Known rows, with every step that occurs:
gekad -> makep -> mikar -> pagegok -> zazed: [-337  277  518  105 -662   41  202 -359   94 -263 -208 -216 -432 -105
  464 -107  175 -247  251  104   76 -367   84  367  191 -133 -296 -159
 -262   54 -242    9  521    0 -344 -334 -206 -299 -197   72   76 -327
 -259  232  252   54 -204 -244   98   88  386  -91  -94  344]
gebup -> ronofi -> zusos -> bagi -> fisan -> gekad: [ -29  531  258  152 -652  321  -37 -551  140 -108  143  -23 -247  119
  -48   46  -14 -102  173  345  121  -77 -173   97 -187 -453  -21  218
  -38  364 -299   68  123 -363 -342 -169  171  302 -106  210  262  -84
  -76  -51  146 -100  104  336 -329  290  258 -115 -368  603]
makep -> gekad -> bagi -> gebup: [-142  520  373   85 -514  267   74 -531  464  -33 -121   50 -209 -240
  303 -184   70  -89  128  384  432   42  420   81    1 -268 -107   62
  -20  333  -58  174 -121  -87 -200   98   33 -120 -266  -79  -81 -129
   88   11   72   63  561  287  106 -201  314 -131 -341  819]
lifu -> fisan -> gekad -> makep: [ -30  497  373    4 -470  301  145 -550  -20  -84 -254 -143 -289  -20
  547  246   76 -206   23  -66   90  -68  137  304   16 -523 -167 -202
  105  146 -489    9 -198  -97 -177  -28 -208 -158 -158  105   57 -380
  -45  305  230  -45 -189 -126  -65  160  -77 -171 -231  394]
zazed -> pagegok -> ronofi -> zusos -> tido -> lifu -> fisan -> gekad: [-227  290  -42   73 -663   22  215 -409   48   48  -45  183 -307  336
  488   48  299 -385 -244  133 -106   71 -262    5  180 -647 -203 -121
   76 -158 -324 -420    3 -346  -19  166 -216 -154 -265  141 -463   22
   -1  -62  295  -15 -167  199  -30  534   57 -334   89  563]
mikar -> pagegok -> ronofi -> tido -> makep -> gekad -> fisan: [-217  263  422  284 -589  211  -47 -615  207 -188 -160  427 -201  -81
  302  178  252 -221  159   15   44   28  107 -316   40 -348 -111 -130
  -28  228 -337  -33    9  -75 -191 -166 -388 -105 -220 -117   -3 -296
   38  251  301   98 -320  204  125  270  369 -282   88  541]
ronofi -> zusos -> tido -> zazed -> pagegok -> bagi: [ -78  305 -180  220 -583 -180   37 -420  -77   -3   83  185 -531  285
  380 -236   90 -451   82  346   67    3  -32   61  249 -448 -376 -118
 -104  -49 -256 -122  360 -314   -9  -65  -99   88  -77   -2 -243  145
 -113 -134  226  -31  -67  279 -327  156  153  -25 -362  807]
ronofi -> tido -> lifu -> gebup -> mikar -> pagegok -> bagi: [ -83  302  580   93 -283  226  192 -490  -40 -350 -222  270 -409  115
   31    3   95 -209 -141  204 -172 -184  389   11  188 -185 -132 -108
 -355   60  -61  168  455   81  -83  337 -359  -13  150  201 -432 -122
 -334  273  412  250 -500  125  -86   95  300   90 -429  613]
zazed -> pagegok -> ronofi -> bagi: [-386   65  140  116 -585    1  236 -582  396  251   -9   96 -248  191
  463   95   69 -413  -63  167   71  107 -201 -144  192 -568 -222 -100
 -132  -86 -223 -232   45 -296 -157   64 -275 -137 -157  -95 -465   56
  -54  -12  119  106 -221  232  -13  498  -29 -456  275  681]
zusos -> ronofi -> pagegok -> makep -> gekad: [  -1  357  148  278 -280  172  218 -301  162   35 -212   39 -208   80
  263  -50  -68 -271  218  139   -5 -411  106 -187  112 -273 -372  119
  103  199 -242  260  164 -146 -361 -165 -100  298 -346  202 -174 -227
  -79  -59   97  -21  -26  -21  -55  411  257 -177  -17  615]
gebup -> ronofi -> bagi -> fisan -> gekad: [ 132  342  540   27 -446  469   44 -680  246  124  239 -224 -284  -16
    0  215 -135 -205  239  281  167   -2 -113   17 -292 -253   88  247
 -128  518 -333  121  -68 -306 -221  -90 -116  301    9  -25  131 -189
 -174   15    4  -93   88  367 -222  364  146 -308 -156  642]
lifu -> gebup -> gekad -> makep -> mikar -> pagegok: [ -59  505  778  140 -402   45  129 -194  120 -351 -355   63 -331 -210
   85  147  270 -365  141   50  155 -428  110  150  281   77 -277 -222
 -240  300   40  245  -25 -296 -372 -135 -174    5 -161  162  -95   35
  -41  386  205  185  -92  -73 -148 -221  398   94 -109  432]
fisan -> gekad -> makep -> mikar -> pagegok: [-262  548  571  -45 -623   49  283 -394  153 -158  -46 -215 -356    6
  388  164  377  -55  390  108  112   78   50  265   28 -262 -288 -247
    4  290 -402  -35   67  -39 -228 -203  -99 -194 -142   54  244 -308
  -75  284  329  -13 -102 -222   82  -56  462 -280  -41  364]
gebup -> mikar -> pagegok -> makep: [-176  314  256  -18 -423   36  228 -536   83 -220  -80   41 -259  108
  185  -88  187 -172  -46  115  -50 -250   19   25   85 -171 -591 -192
 -158   35 -214  160  340 -121 -382 -331 -183 -160 -103  184  -23 -221
 -398  361  229   60 -304  -87 -324  327  231  149   83  584]
makep -> gekad -> bagi -> gebup -> ronofi -> tido -> lifu -> fisan: [  75  530  395   66 -437  506  -53 -519  282 -173  -95  122 -157 -270
  150 -144  103 -139  -13  361  286    5  398  157 -113 -291  123  165
  -72  445  -69   90 -118  -53 -130  304  -52  -55 -193   85 -198 -295
   53  -32  135  -19  496  395  141  -44  217 -166 -469  751]
mikar -> pagegok -> ronofi -> bagi -> gebup -> gekad -> fisan: [ -78  346  622   74 -410   72    9 -551  334   29  -70  322 -113  -65
  146  206  285 -113   21  151  133   29 -103 -218 -118 -259 -162 -180
 -231  275 -118 -266 -149 -161 -287 -179 -368    9 -296 -150  141  -97
  172  162  198   -9 -240  389   55  185  211 -197  189  642]
lifu -> gekad -> makep -> mikar: [-276  236  155  -31 -679  355  342 -369   99 -280  -55 -246 -165  -15
  262    8  295  -23  230  100   23 -167  301  102  146 -178 -267 -333
   -8  298  -10  234  107  -32 -504 -114 -229 -277 -222 -126  -43 -299
   22   65  337  213   14  -61  139  -16  114  -65    9  356]
gebup -> gekad -> makep -> mikar -> pagegok -> zazed: [-329  418  439    2 -556    0   37 -400  210 -170 -205  -60 -330 -224
  262   10  464 -268  418   26  114 -292  -61  363   47    5 -330 -235
 -299  269 -198   68  163 -153 -441 -189 -171   -1 -249  -28  159  -67
  -79  194  138  119  188  -19  154 -198  259 -118  -18  514]
tido -> zazed -> pagegok -> ronofi -> bagi -> fisan -> gekad -> makep -> mikar: [-120   33  148   65 -482 -118   89 -635   92  270  239  171 -503  112
  439 -137  405 -780  351  330  112   92 -330  169  404 -462  -68    2
 -299   90 -237 -188  128 -447   47   30 -341 -107  -70 -320 -267  -37
   92   46  -60  -60 -165  -92   34  194  113 -419   20  601]
lifu -> fisan -> gekad -> bagi -> gebup -> ronofi -> pagegok -> zazed: [ 202  368  475   65 -350  185 -144 -581   36  226 -147   11 -159  -19
  282  174  279  -77  134  212  104 -115  -74  269 -219 -481 -188  -38
  -15  302 -308 -159 -292  -69 -106   21 -189   79 -213  238  -22 -467
   15  328  186 -315  -13  216    5  141 -175  -37 -245  665]
zusos -> ronofi -> tido -> lifu -> fisan -> gekad -> bagi -> gebup -> pagegok: [ 146  397  371   93 -212  460  143 -372 -203  -24  -14  167 -221   15
  122 -195   30   -7  -32   36 -113  -22  195   43   35 -168  -25  237
  -74  336 -104   59  238  100 -116  141 -264  159 -101  249 -244 -344
 -218   69  259  -17 -313  191   40  311  168 -138 -331  592]
gebup -> ronofi -> zusos -> zazed -> pagegok: [ -75  348  109  300 -669  200  -29 -411   40 -149  185  164 -311  181
  183   12 -150 -266  175  242   34 -110 -280   94  -58 -453  -32  257
 -163  313 -209  132  243 -455 -266  -84  -30  187  -13  128 -136  -14
  -90   68  240 -143  154  279 -181  374   12  -28 -196  675]
ronofi -> zusos -> gekad -> bagi -> fisan: [-298  404   48  208 -604  112  103 -366  188 -104 -180  -32 -404  122
   28 -360   27 -136  245  145  209 -164   83   44   72 -447 -229  205
   61  315 -347 -125  152  -54 -341 -158  310   25 -247 -113   87   87
  158 -131  255  -54  357  413    6   21  -64  173 -437  559]
mikar -> pagegok -> ronofi -> zusos -> tido: [-188  418  292  151 -666   11   57 -458  119  -97 -150  382 -266  179
  331  165  158  -50   84   40  -69   -4  -27 -141  -22 -339 -302 -154
    8   65 -183 -173  112 -160 -231 -227 -244   -6 -335  -87   65  -54
   80   89  359   35 -280  235   10  329  355  -61   57  632]
makep -> mikar -> pagegok -> ronofi -> tido -> bagi: [-216  107  515  163 -687  116 -142 -492   28  -49 -124  122 -310   72
   16  -88  345    0  293    7  152   73  254  -27 -132 -123 -222 -292
 -132   14   32 -121  298 -106 -231 -299 -307 -152 -114   68 -151 -348
 -250  286  125  265 -333   17   24  281  425 -196  108  658]
mikar -> pagegok -> makep -> gekad -> bagi -> gebup -> ronofi: [  73  546  426  -26 -400  121 -210 -432  474 -235 -123  214  -51  -95
  433  -37   57 -167   82  368   93 -130   46   82   64 -181 -241  -49
 -129  500 -340   90  -69 -153 -330 -225  -61  -45 -366  177  167 -217
   76   90  361  -50  157  310  -40   75  343   28  -17  581]
mikar -> pagegok -> ronofi -> zusos -> bagi -> gebup: [-169  495  385  120 -585  -22  -11 -427  251 -105 -157  469 -140  144
  241   86  188   11   -6  192   10  -41  -97 -105  -46 -411 -239 -121
 -142   70  -41 -195  119 -156 -332 -194 -162  -44 -371   -7  192  -49
  194   74  319    7 -301  340  -27  212  339  -26  -28  663]
gebup -> mikar -> pagegok -> gekad: [-213  278  273    5 -530   74  387 -474  -19 -115 -106  128 -284   66
  -38   92  385   12   34  -49 -119  -26   49   -4 -101 -327 -577 -142
  -96   18 -125  114  130 -143 -327 -203 -237  -83  -39   74  -13 -220
 -237  346  239 -114 -283  -42 -133  203  235  150  156  732]
zusos -> zazed -> pagegok -> makep -> gekad -> bagi: [-360  -25    0  109 -538 -158    8 -342  194  100  -16  232 -352  116
  607 -324  -96 -504  346  436  156 -232 -197   41  487 -375 -208  -14
 -485   18 -341  151  225 -274 -303    9 -139 -128 -141   10 -360   -3
  -18  167   71  -68   45  -26  118   24 -197 -103   59  790]
gebup -> pagegok -> bagi -> fisan -> gekad -> makep -> mikar: [-289  309  490 -151 -427   23  133 -568  384  221   11 -223 -149  256
  388 -180  269   36  195  197  113 -178  -49  278   93  198 -533 -268
  -66 -141 -342   88  109 -118 -177 -103 -207  -40 -445  -80    4 -155
 -358  173 -137  135 -242  135 -211  111  273 -150   14  719]
fisan -> gekad -> bagi -> gebup -> mikar -> pagegok -> ronofi -> zusos -> tido -> makep: [ -47  551  426  -56 -387  -21   50 -415   66  117  195  171 -188  -12
  167   34  456  -17  289  345  220  182 -195   42 -104 -212 -235    7
  -49  376  -99 -296    5   37  -30 -200 -128  -59 -104  100  247 -320
  -97  174  245 -194  -87  191 -101  -18  384 -143 -151  637]
pagegok -> bagi -> fisan -> gekad -> makep: [-234  412  613 -342 -364  165   80 -669  412  285 -159 -158 -239  187
  439   68   45  -16  345  277  249 -111   77  260  128 -121 -216 -102
 -140   68 -367   31   49  -48 -240   33 -118   94 -238 -128  195  -50
 -238  172 -135  179 -150 -105   -9  -45  327  -60 -283  684]
bagi -> gebup -> ronofi -> zusos -> lifu -> fisan: [ 343  677  467  133 -314  428   19 -431   94 -325  118  188 -171   27
  360   -4 -135 -143 -488  305  128  -87  -43  203 -266 -284  173  256
 -199  266   89   61  152 -337 -116   19 -180   22  -93  312  -10 -204
 -199   65  176  -53  139  523 -352  192  223  208 -491  558]
zazed -> pagegok -> gekad -> makep -> mikar: [-445  123   86   86 -676  -34  397 -289  252  -10 -164  -84 -327   78
  474   34  291 -345  -12   77  -38   63  -92  132  256 -606 -338 -123
 -104  -59 -411 -153   41 -333 -152  -30 -172 -244  -72  130 -310  -69
  -81   29  267  -87  -96  -57   68  208   71 -217  272  516]
makep -> gekad -> bagi -> fisan: [-240  400  322   72 -595  338   59 -674  460   50 -208 -148 -354 -135
  254 -223   67 -163  296  335  334  -78  430   32   46 -231 -138   88
   76  308 -344  190 -142 -123 -204   43  128  -65 -337 -212  -29 -111
   79    9  -54   94  557  166  177  -71  251 -162 -295  739]
gebup -> mikar -> pagegok -> ronofi -> tido -> zusos -> lifu -> fisan -> gekad -> makep: [ -66  376  327  -27 -348  250  377 -573  -51 -234   -1  174 -269   96
  -40  107  468 -267 -110  -93 -238  -91 -122  144  -73 -188 -265 -111
 -187   35 -149 -163  278   77 -268    7 -350  -68  -70  131 -158 -430
 -265  461  174  -69 -577  -53  -38  428  325  -46   64  495]
gekad -> bagi -> gebup -> ronofi -> tido -> lifu: [ -71  411  633   47 -236  289  -31 -574  248   23   83  118 -201 -122
  204 -149 -147   16  -96  514  181  -26  186  219  -21 -144   90  326
 -372  399  130  -72  290  -49  -69   34 -108  -58   45   74  -40 -166
 -223   46  190   51  197  311 -117   89  123   92 -490  603]
bagi -> fisan -> gekad -> makep -> mikar -> pagegok: [-153  415  603  -70 -561  219  194 -496  208  -32 -157 -375 -517  125
  375  -43  255 -123  277  206   34 -233   26  107   11  -89 -124  -25
  -16  218 -661  -32   23 -256 -168 -256  -52 -121 -260 -114  346 -218
 -116  278    4   10  -33 -144   49  146  380 -129 -114  306]
mikar -> pagegok -> ronofi -> bagi -> gebup: [ -69  367  572   43 -447   68   51 -513  318   50  -85  350 -151   40
  280  226   97  -56   39  137   50   39  -47 -150 -116 -291 -183 -121
 -203  179  -32 -145   -9  -99 -253 -133 -369  -50 -277 -160   80 -125
  125  116  252   16 -318  364   46  251  259 -169  125  706]
lifu -> ronofi -> tido -> makep: [-156  224  217  237 -372  489   13 -511 -166 -101 -118  208 -323 -143
  233   32  -16 -225  105 -153  -31   92  204 -161  -22 -370  -83   45
  -88  373 -109  534  251  -88  -17  -81 -426  -26  216  108 -332 -393
 -376  245  336  263 -526  -44  -26  320  208 -174 -228  561]
tido -> makep -> mikar -> pagegok: [-132  263  239  298 -534   79 -162 -439 -196 -187  -69   13 -507   12
  423 -142   71 -343  221   52   13 -207  140    5   38  -74 -428 -202
   16   91 -132  325  369 -226  -86 -497 -296 -514 -151   10  -24 -336
 -341  113  202  213    3   93 -455  226  368 -254  -58  532]
mikar -> pagegok -> gekad -> bagi: [-243  341  423   29 -513  -33   85 -483  256   60 -260  233 -242   20
  211  185  231  108  253   90 -123  156  144   41  -25 -434 -452 -105
  -79  285 -289  -43 -167  -68 -210 -182 -131  -33 -215  -89  189 -120
  218  131  432 -173  -66  180  170  -49  147  135  122  714]
tido -> bagi -> fisan -> gekad -> makep -> mikar: [-158  261  460   10 -361   84 -148 -482  234  131   42 -214 -505   35
  193    5   91 -291  336  190  198  -45   92  204  117 -131   21  181
 -149 -107 -362   87   18 -362 -166 -319 -190  108   -4 -135  302 -253
 -245  201 -227  166 -211 -166  -92  195  430  -70 -211  486]

Rows:
[-393 -167  214  127 -609  -62    7 -264   19  164   99  277 -415  129
  358 -137  189 -454  508  224  124 -127 -370  -20  326 -288  116   89
 -571 -141 -269 -115  304 -295 -234   -1 -391  -21   31  -94 -272 -214
 -132  332 -137  -60 -435 -202  314  215   -2 -297  134  657] | zusos -> zazed -> pagegok -> ronofi -> tido -> bagi -> fisan -> gekad -> makep -> mikar
[ 323  580  623   47 -287  489   46 -388   45 -240  123  243 -146  -96
  290  119  -30  -41 -344  297  116   10   59  165 -245 -281  306  220
 -252  356    2   68   63 -279  -56  183 -352   47  106  307  -60 -277
 -244  191  253  -15   11  401 -238  182  273  -28 -473  570] | bagi -> gebup -> ronofi -> tido -> lifu -> fisan -> gekad
[-115  245  253 -141 -456  284  126 -480  222   40   67  168   90  -11
   28  -10  428  235  137  285   40   20  133  -71  -18 -150 -270 -147
 -105  457  282   -8 -126   36 -444  -39 -239 -151 -277 -173  -23 -270
  172  129  307   40   42  289  184  -25    5  151   54  642] | lifu -> gekad -> bagi -> gebup -> mikar -> pagegok -> ronofi
[ -42  255  332  177 -307  420   49 -376  -19    8   -2   50 -350  -89
  122  -24  -92 -208  384  -75   38  -16  167  -72  166 -191  121  391
 -117  291 -329  194  282  -18 -277 -150 -241  385   98   65   30 -370
 -305  171   27   82 -503 -135  131  354  379 -209 -259  478] | zusos -> ronofi -> tido -> bagi -> fisan -> gekad -> makep
[-318  154  335   37 -470  260  140 -300  272   91  -41  325  -48 -258
   80 -221  128   69  237   -7  319   47   79   31  157 -177  -46  272
 -184  307   -8  -60  -26   57 -476   -2  -63   12 -208 -189  -85 -119
   41   -2   88    6  209  449  176  -83   29  -53 -200  646] | zusos -> gekad -> bagi -> gebup -> pagegok -> ronofi -> tido
[-164  -53  153  128 -442  -33 -165 -257    8  128  145  474 -284  114
  499 -126  -93 -360  303  334   58 -142 -343   12  283 -247  -44   93
 -650   28 -107  189  338 -337 -248  107 -416  -41   59    1 -405  -97
 -218  252   -8  -96 -191  162  -12  108 -102 -164  -53  902] | zusos -> zazed -> pagegok -> bagi -> gebup -> ronofi -> tido -> makep
[-208  114  233  -44 -606  391   84 -353  167 -232  -29  -67 -102  -40
   82   51  449  -78  356   75  -20 -154  176  -31  100  -86  -33 -196
 -124  302  -77   39   64   -8 -479 -133 -360 -108 -198 -187   53 -457
   49  118  207  180 -295  -11  330  127  199 -100   92  324] | lifu -> gekad -> makep -> mikar -> pagegok -> ronofi -> tido -> bagi -> fisan
[-255  268   22   56 -704   44  231 -308   -2  -49  -48   56 -311  266
  444  -38  399 -428 -193  128  -49  -20 -279  101  186 -541 -170 -158
   14 -149 -285 -529  146 -287  -52   92 -214 -252 -268  211 -443 -107
  -79  -65  254  -27 -213   69   14  539  129 -399  113  441] | zazed -> pagegok -> ronofi -> zusos -> tido -> lifu -> fisan -> gekad -> makep -> mikar
[  83  235  344  136 -371  425 -116 -385 -204   30  -57  118 -298    7
   89 -155  110  -98  482  -77  -14  -48  131 -170    9  -45 -125  122
  -22  449 -263  180  329   73 -222 -203 -259  164  -75  158  -72 -445
 -349  174  105   61 -408   43   18  311  415 -304 -145  617] | zusos -> ronofi -> tido -> makep -> mikar -> pagegok -> bagi -> fisan -> gekad
[ -73   77  101  150 -589   88    1 -286 -393   31   39   60 -503 -146
  323 -101  131 -252  226  116   65  -44  166  -73   89   -4 -378 -154
  -83  -10 -152   52  276 -173  -47 -453 -368 -201  -51   86  -58 -344
 -468  -77   99   15  -99  113 -415  177  435 -281  -41  684] | zusos -> tido -> makep -> mikar -> pagegok -> gekad -> bagi
[-327  355  480   17 -468  403  351 -687   62 -108 -121  307 -206   21
  375  259   85 -296   10   11  130   -7  112   53   75 -486  274   17
 -110  -38 -102 -177  271  136  -26  269 -470   -4   14   25 -151 -276
 -190  117  236  291 -542 -117  178  316  251 -317 -251  417] | pagegok -> ronofi -> tido -> lifu -> fisan -> gekad -> makep
[ -17  311  244   41 -235  405  302 -235  -75  -79  -92  264 -198 -181
 -280  -47  294 -141 -110  -41 -132   47   -2   47  -84 -398  -39   27
 -360  333  -16  132  202  -31 -188   59 -365  167  235  311 -264 -342
 -157  315  330  -40 -747   -2   38  306  350  -85 -113  651] | lifu -> ronofi -> tido -> zusos -> bagi -> gebup -> mikar -> pagegok -> gekad -> makep
[-179  228  265 -183 -623  348  158 -353  181 -188 -113 -222 -102   53
  199  -13  410   64  310  145  -46 -229  211  103  110  -36 -301 -351
  -69  352  -96  119   26  -22 -549 -111 -224 -222 -367 -174   57 -321
   78   85  242  138  -49    3  236  -15  156  -14   59  402] | lifu -> gekad -> makep -> mikar -> pagegok -> bagi -> fisan
[  -3  -20 -138  178 -576  -34  119 -489 -146   48  189  179 -542  -78
  603 -227  149 -713   -2  371  145   30   58  -61  568 -332 -238 -143
 -185  -72 -453   33   90 -533  -39 -131 -352    3  -60  -27 -376   -8
 -219  -38   23   -7  -14   26 -332  185  288 -317  -95  681] | zusos -> tido -> zazed -> pagegok -> makep -> gekad -> fisan
[-140  236  534   46 -233   53  -18 -619  204  148  100  339 -173 -130
  124 -227  194  -85   93  427  245   19   41   85   69 -140 -103  177
 -454  287  219 -217  334   23  -88  -96 -237 -106   42  -79  -52 -249
 -186  262   65  -22 -147  142  -28   52  111  111 -271  711] | gekad -> bagi -> gebup -> mikar -> pagegok -> ronofi -> tido -> zazed
[-108  281  490    3 -367   39 -237 -430  242   93   13 -146 -486   44
  167   35  173 -239  353  172   90  -37   50  179   90 -100  -44  143
 -161  -45 -404   42  -35 -369 -199 -356 -198   89  -77 -151  347 -281
 -151  229 -160   91 -237 -106  -28  207  450  -50 -126  478] | tido -> bagi -> fisan -> gekad -> makep -> mikar -> pagegok
[  11  462  311  -90 -266  295  262 -405   35 -155   31   59 -243  198
   99   10  183   28 -258  494 -339 -243  215  198   13 -224 -155   46
 -121  231  205  102   62 -162 -181  337 -218 -164 -288  -54 -191  -63
  176 -250  434   57  374  343    4  128   81  131 -317  522] | tido -> lifu -> gekad -> bagi -> gebup -> ronofi -> pagegok
[-240  245  541   91 -289 -140  112 -424  444  251 -290 -195 -294  308
  201  135  332  -85  351  406  -16 -480    3  -10  -90 -107 -524 -230
 -141  -90 -331 -122  155 -163 -211  -39 -152  109 -334  -69  -37 -232
 -126  124 -142  -41  -83  -30  -26  224  179 -158  -46  642] | ronofi -> pagegok -> bagi -> fisan -> gekad -> makep -> mikar
